Each row has a class, written after it.
[ -76 -134   63 -205   49 -163 -209   77 -126   93  155   37  165 -103
  288   69  246  -84 -216  154  -91  -81   20  -61  -46   -9  210  -94
  -46  -23  -53  -31 -179   -8  -68]	N
[  33 -211   38  123 -257 -206 -227 -203   25  138  154 -143  147    1
  247  -59  -36   87 -146  114  -76 -121 -278  407  121 -126 -145 -137
   41   85  -44   10 -329 -241 -187]	L
[-177 -318  -78 -472   14  168  325 -180  215   61 -134   41  332 -101
   86   20 -150  251 -144  -40 -152   19  351 -521   38  110  285  209
 -196 -236  -31 -272 -265  198  160]	R
[ 247  310  -21 -363 -139   73  260   26 -269  231 -147   29  195   18
  196 -271   24  180  -34  246  -50   32 -189 -131 -101 -143  -33   57
  214 -166 -164   63  -63  -48  279]	T
[ -42 -264   71  357 -378   88 -106  -66  117   30  108  -90   18  117
  203   33 -285  214   64 -305 -206  -87 -235  257  105  -95 -128  140
  -52   85  -80  -78 -386 -305 -173]	T
[-147   74   71  170 -239   36  190 -165  526 -296   15 -236  295  135
 -295 -174   56  628   39   77    5  104  456 -363 -221 -106  -75  216
 -237  148  -22 -323   76  -58 -189]	B
[ 130  270   57 -312  -46   25 -263 -161 -148    5  111  150  -30 -171
  208   -3  234  -75 -119 -151 -201 -187 -431   20  160    0   59 -224
  -78  -63  -30  186 -270 -153   91]	R
[  77 -190   72 -255 -388 -351  116 -429 -105 -121   83  -32  322  223
 -310 -336  -71  787   34  303 -115 -154 -111  154  -48  -73  132  417
  -20  215   18  -37  -97  -38  115]	R
[   4  194    7  -27 -160    6  -22  -30 -136  112   70   58  160  154
  119  -64   96   -8  -89  -92 -244  196 -294  -81  -34  160   91   33
 -137   28 -155   -2 -207  -11  135]	N
[ -55  290  -62  314 -244 -189  -77  -44  111  121  -83  -86    8  -52
  214  -66  -15  140 -252 -167   34  -99 -334   89   -9   -5  248   92
  -16 -147 -211   38 -133  117 -199]	M
[ 131   64  -27   45   89 -229  -57    2   52  -74 -399   86  168  -35
 -255 -316 -138  378  -66  200  311   -9  228   19 -179  296  187  166
   73  182   16  -95 -219  115 -166]	Y
[  -5 -130   45   83   66  500  147 -268  536 -312 -487  210  -60   36
  -75  105 -651   69  226 -685  -38   37  142  -69  238  429 -152  117
 -292  285  183   61 -342  136   28]	H
[-302  -48    7 -235  210  -71   23 -184 -144 -128    6 -252  -61   -7
 -146   30 -210 -160 -117 -197 -158 -223   59 -341  -51  235 -161 -218
    9 -453   19 -204  138  346 -337]	T
[  72  -12  -76  -56  245 -123    2 -150 -159   48  206   11 -253  -94
  225  120  165 -491 -416 -247  -21  139  -72 -296  203   57  150  -21
   18 -159   84 -242  -79  226  -58]	T
[-362  327  121 -141  277  325  474 -344 -389   44 -356 -169  223    5
 -427 -230 -705 -273  339 -115 -233  170  398  257  -82  227  162   61
 -214  -13  119  -59  184   44  551]	R
[  97   33   80 -138  191 -209  148 -216  321 -234  -17 -152 -216 -323
 -146   46    2  456 -343 -104  117  -46  222   37  -70   78  415  -28
    4   88  173 -303   -1  157 -367]	M
[-154  -33   17 -182  -57  490  243 -191   47 -135 -208  -27  -34   16
 -417   35 -407  531  186 -135 -102    2  244 -462  -40   12 -353  169
  -43 -266  -57 -228 -180   45   31]	L
[ -21  -41 -129   24  284 -117  364   79  -74   66  -66  145 -285 -126
  281   73 -128  491   59  -23   32  208  -74  336  465    3   25   64
  105  338  217 -139 -165   84 -145]	M
[  -7 -344  -58  311 -350  -80  -75 -186  386 -220  147 -395 -111   37
 -162   22 -347  102 -131 -208  -82   27  -58  293 -121  203   77  -41
 -112   29  -61 -352 -418 -234 -255]	B
[  58   60  -75  494  -37 -130   25  267 -149  -29 -345   14 -310 -189
   78   30 -135 -126  -45  -68  212    5   49  106  391  326 -177 -201
   -1  223  168  -42  -85  124 -123]	R
[  38 -329  -57  164  206   -5  -67 -341 -307 -186    4 -225 -172 -120
 -245 -206   73  -50  118 -167   97   42 -281  517  291   11   89 -220
   35  -11  -20  -92 -169 -272 -315]	W
[-126  316  -57 -386 -147   63   20  116  268  -70 -238   43  215  -92
   11  -62  388  407 -157  339 -121  214  255 -476 -248 -111  -83  417
  197  -61 -354 -191   49 -409   77]	N
[ 228 -164   28  232 -172  295  443   19  271  -24 -357   71 -143   63
  105  -56  -66  369  311   35  209  301  -60  331  498  -74 -396  409
  226   84  -29  310  285 -158  194]	W
[ 252   -7  216  111 -305 -127 -177   21   56  101 -153  -65   21  101
   11 -105   14   15  200 -122  153  -70 -193  -83  -36 -208 -176  169
  143 -247 -139  151  -34 -391  -30]	T
[ 176  -58  127   57  -38 -158 -477 -377 -764   83 -301 -322  207   43
 -197 -588  -97 -119 -150  100 -191 -318 -244  659   16  -46 -178 -301
 -203  102  112  -62 -488 -316  335]	N
[ 276  512   47 -210 -170 -156  -97   28  -48   47  -73  -36  175   -6
  104  -54  234  -54 -275  102   41  111 -163 -371 -232  -38  106 -102
  -45  157 -116 -115  -43  -98  105]	U
[ 148   32   57  335 -236  -50  -37   44  -42  114  143 -413   37 -112
   13    1 -150 -103  -97  109   -8  -76 -220  378 -328 -105  -61 -112
  178 -113 -177  -95 -167 -315 -257]	H
[-261 -203   -7  117  -88  174 -121 -228  545  -89  221 -380  142   27
  -76  -25   -2  586  -19  147 -237  -61  151  362 -117  -69 -134   -4
  -61 -295  -72 -488 -186 -104 -397]	D
[  43 -518    3   19   61 -124  -54 -174   41   65 -391  229  120   41
  146 -216  199  136  349  178 -115   72 -144  358  486  -50 -186  -48
   63   84   18  244 -416 -317  166]	L
[ 177 -673  191   37 -229  -94 -420   58  324  144 -142  -58   48   26
  343  152  190  414   52 -206   59  -17 -255  342  319 -104   12  151
  -47 -252 -184  157 -272 -359 -114]	B
[  58  125  101 -425  -14 -160 -450   62 -171  -44 -103   56   -4  -48
   53   26   94   14  -97  -56  -46 -210 -138 -192  -41    8  -97  -99
  -43  -57  -35   26 -180 -255   37]	V
[  49   53  -75 -226 -182  -13  295 -185  349 -242 -110   30 -103 -117
   94  -10  319  403  -27  193  103  259   -7 -264  184  -59  113  398
  214  -84 -116 -189   95  -93  -62]	B
[ 173  -84   11 -163  246  361  388   76  -23 -137 -503   87 -194 -218
 -222 -104   83  141  217 -145  -81  300  213 -121  122   93   77  -13
  118  -28    9  -83  -46 -279  201]	W
[ 171  205  -83  412   64  234  549  138 -349  -72 -551  -27  -83   61
  -35  -94 -399 -165  411 -135  109  296 -281   12  254   53 -375  200
   50  458   58   71  -48  -71  194]	D
[ -21  -81  -16 -771  302 -286  423  -75  383   35   -9 -114  -41 -306
  -52 -242  187  401 -366  205  118   57  545 -286    6  155  374  -19
   69 -734 -158  -11   14  168  100]	L
[ 220  -44  192 -273 -181 -176 -171 -140 -446  251 -199   98  223   56
  191 -206  269  -96  -24  204 -142  -41 -414  -13   91 -115 -205  -43
  175 -189 -247  422 -203 -185  219]	N
[-347   83   70  107 -386 -136   94  -32  185 -192  144  -18  218   12
  -91 -107  145  464   16  226    5 -204  321 -433 -193 -259  143  393
  -38    4  -66 -171  261  -63 -165]	Y
[ -11  181   56  226 -325  422  523 -233  395 -208 -261   83  168  139
  -27  -66 -118  271   22   33 -207  218  232 -818  -77  -52 -399  361
  -37  114  -48 -189  -93  214   80]	Y
[-133 -416   -5 -268   43  352  551  -79  287  -36 -210    7  151   50
 -270   30 -184  570  363 -179 -193   75   84 -266  -17   81  -73  217
  101 -365 -166   37   40    2  -72]	U
[  95  415   77 -232   35  -88 -344  152 -325   49 -117   11  122  -95
   28  -15  347 -271  -12  368  -20   56 -183 -117 -275 -163 -165  -15
  299    2 -326   88  -36 -440   -1]	D
[  76  170  351 -155 -318 -232 -536  -47 -582   34  -16  125  179   37
  169 -179  714  -41   15  424 -282  -24 -227 -143   24 -271 -207  -14
  138   93 -159   45    5 -596  143]	Y
[ -80   81  -80  120 -305 -427  203  -85  186 -251  126 -201  -50  -10
  -92  -68  129  366 -352   54   89  -84   13 -542  -82   21  -10  353
  107  -53  -39 -324  133  174 -475]	V
[ -88 -186   74  191 -242 -251   65 -140  161  -54  -25 -295  199  106
 -135 -245  115  500   80  216  -89 -197   68 -199  -98 -165 -219  162
   26 -287   39 -371 -115  -72 -310]	U
[  10 -312   27   60 -285 -270  -51 -192  -52   59  250 -139   16   62
  325  -46 -124  339  -77  241  191  -84 -204  413   49 -288  266  243
  197 -141 -273   52 -269   83 -229]	B
[  10  451   16  -42  129 -139  -40 -318 -570  -55 -192 -236  -84  -65
  -88 -277  -87 -571 -356  -46   11   57  -73 -355 -192    7  207 -111
   19 -312 -251 -160 -237  237   47]	W
[  96  -66  194  477 -305 -315 -173   51  363  178  207 -219   66   -8
  196   84 -287   27   24  -83   58  -20 -200  533  -89  -99  -73  -45
   65  114 -130  198 -314 -420 -349]	T
[ 146 -156  129 -121   61  318  276   43   44 -196 -296 -143   77    7
 -179   69 -171  368  199  -37  105  233   91 -280 -236 -118  -45  357
  106   69 -261 -127   13 -230  -58]	Y
[ 250 -186  -99  144  -73 -371  459  -12 -193 -208 -394   -2 -134   68
   -2  -48 -132  -60  178   20 -105  182 -378  148  319  249    4 -118
  -24  665  353   37  -25   87  218]	B
[  44  435  105 -395 -224  -49   75  -56  425 -146  123   53   53   38
  -89  -11   41  412 -148  -46   49  -15  237 -659 -311  -14   82  323
   -4 -187    1 -158  128   79  -29]	B
[ 117  244  250 -111  168  -61 -147  -95 -272  133 -191   43  -25  -99
   43 -111   40 -127 -140  -89 -160  -12  -42  -92   74   59 -176 -175
  -15 -194  -67  194 -292   44   88]	D
[  27  119   -7  436 -795 -297  -79    9  442  -88  200 -185   78   98
   90   70  -47  -44  -58  253  100   93 -193 -190 -204    1 -119  182
   99  171 -133 -265 -107 -372 -273]	Y
[ 134  166  170    4  -40  -87 -250  279 -302  218  302   -1   68  -46
  183    5  425 -159  -71  149  -97   32 -222   56  -74  -62  -54  -73
   95 -162 -110  144   29 -320  -18]	W
[ 315  -67  203  402   74  179  117   44 -143  122 -235   47 -375 -187
 -136  102 -345  -15    6 -465  420   52  -65  268  563  240 -181   77
 -226 -130  126  509  -48  162  247]	V
[-132 -188  -66   57 -147 -379 -116 -423  372  -69   68 -259  -55   12
  163 -118 -234   23 -132 -110 -247    9 -338  229   34  120  -15  -48
   73 -195  -96 -322 -650 -235 -410]	Y
[ -24  187  123  134 -128  167  206  160  300  302   24    3 -205 -269
  131  197  257  469 -295  -21  -12  194  349 -347  318  -74 -108  242
  -88 -623 -108  -35   64  134  180]	R
[ 154  326   70   37 -239   38  -18  149 -260  170 -107  113  123   60
  201 -126  111   66   96   -4  -96  117 -191 -194  -53 -153   -3   95
   64   64 -195   -7 -219 -269  130]	R
[ 117  285  -58 -293  -23   67   13    5 -136   17  -78   -3  110  -75
  162  -13  400  120  -61   37 -205   95 -436 -442  -88 -204  -60 -208
   52  -50 -232  -72 -105 -201  -53]	Y
[   9 -147  -30  425 -237 -140   42   56  106    8  172 -246 -193  -60
  164  124 -109  198    8   52  115  188 -258  356  150 -192 -140   39
  116  131 -229  -63 -204 -373 -292]	Y
[  91 -606   71  195  -53  139   76  -87   88   44 -327  153  106   68
 -122 -186 -413  256  315 -133  -77   73  153  899  268  438  264 -225
 -174  469  229  111 -315 -158  210]	M
[  11 -354 -127 -203 -151   87  424 -116   63  161   90  -29  236  148
  109 -205  -98  418 -218   80  -11   42  116 -239  129  -18 -154  118
  -32 -197 -230   98 -145  233  102]	M
[-175 -267    9 -120  -66  348  183  -82  172 -168 -427  195   16 -140
 -200  271   52  722  273  -72  111   40  143 -535  268 -220 -182  599
   34 -122 -173   19   76  -94  -53]	H
[  40 -146   64  190 -259 -110 -128  -41   37    4  391   50  241  151
  -92 -189  108   15   73  248   17 -111   96  164 -294 -209  168  339
  109  118  -46  -39 -122 -276  -42]	D
[  72  165  182  680 -286 -416 -481 -116  381    6  228 -297   70  152
   -8 -145 -160  219  -16 -121  118 -268 -278  521 -183   -6  -37  151
 -174   27  152 -159 -332 -191 -441]	M
[  88  245   51 -159  -34 -446 -276 -178 -175   98  104   -9  100   -8
  234 -169  263 -246 -382   26  -36   53 -247 -140   73  123   79   -5
  -37  -65  -57  -60 -277  -67  -60]	V
[  28  231   21 -183    2 -323 -286   69 -503  173   65  -15  204   44
    8  -82  253  248 -102  112   25  -11 -394  -54   96  -81 -109   46
  -80   36 -199  153  -71 -204    8]	T
[   5   31  127   73   22   77 -377  -78 -315  130 -152  -12  147   30
   51  -60   31   55  210    2 -176 -157 -355  205  -12  -95  -82 -156
  -24 -176  -98   33 -355 -145  -64]	T
[ 101   45  208 -125  167 -219 -636  -26 -304   -9 -199  124   53  -38
   56   -5  367  -82   26 -145   88 -148 -207 -275  230   34 -131 -185
 -184  -74   46   33 -233 -141 -152]	T
[-175  423   48  -76 -149 -266 -207 -153   48 -183  129 -183   68  -21
  168  -33  200 -308 -334  227 -334   13   38 -430 -489  -60  137  -87
  196  -72 -258 -453 -209  -85 -332]	T
[  45  103  302   38   -9  325  161  -31  182   32 -305   26  376  156
  -76 -104 -104  417  276    1   29  383  132  275   59  141 -249  168
 -115  268 -347  472  110 -264  150]	M
[ -98 -155   44  291 -107  493  108 -110  251 -274 -302   79  -43  -30
 -233   97  192  398  244   78   90    1  347 -310   44 -236 -144  440
   76 -133  -69 -157  248   57  -56]	H
[  -9   69   89 -363  204   39  -59 -154 -300   27 -148   21   75   78
   73   73  108  -73  208  -48 -351  172 -449  -56   62   23    2  -88
  -16 -118  -44  -31 -147  -81   97]	W
[  91  255  -65  -21 -366  123  347   23  599 -199 -389 -104  155   48
 -103  142  -72  549   49   69   59  334  141 -820 -376 -231  -25  513
   84  116 -219 -416  -84 -142  -73]	B
[ -24  530  164    5 -303  -43 -272 -501 -636 -254 -333 -304  231  192
 -307 -725   80 -470  201  499 -407   28   19  109 -372    8 -175 -364
  106  101  -86 -515 -284 -524  223]	T
[  19  -21 -434   66  141  747  673 -118  360   56 -191   48 -281 -288
  317  200 -478 -185  114  -99  165  356 -136  321  409  124   80 -158
   74 -164  -99   59 -333  277  237]	B
[ 175  312   71 -434 -188 -394 -270 -131 -148   36  175    2   90   80
  256 -182  244 -166 -143   49 -134   98 -394 -130 -162  -66  134 -180
  118   -2 -258  -35 -348 -409  -75]	V
[  77   -7  -19  -43   67   55 -476  -49 -353   35  -43  104   48   52
   52  -58  275  -76  -40 -119  -42 -128 -282 -107   83  -28  -15   13
  -92  -91   58 -196 -244  -89  -24]	V
[-132  324   87   57 -199  255   55 -112  -29   84  130   37  203   86
  126  -82 -235 -391 -149 -194  130  129  252 -393  -90  101   70  147
 -216  -79 -156    5  -63  119  141]	N
[ 219  229   99 -126  -69   75 -267  217  -69  -72   12  -62  -86 -123
   90   66  510  184 -236  -15   30   29  -33 -271 -104   -6   33 -193
   45  -73  -71 -208  168  -87 -188]	B
[ 109   61  140  110 -125  -48 -440  227 -208  101  -85  132  122   44
  250   14  441  200   77  107  -10  -11 -353 -123   61 -160 -176  115
   26  -19 -214   95 -169 -310  -93]	Y
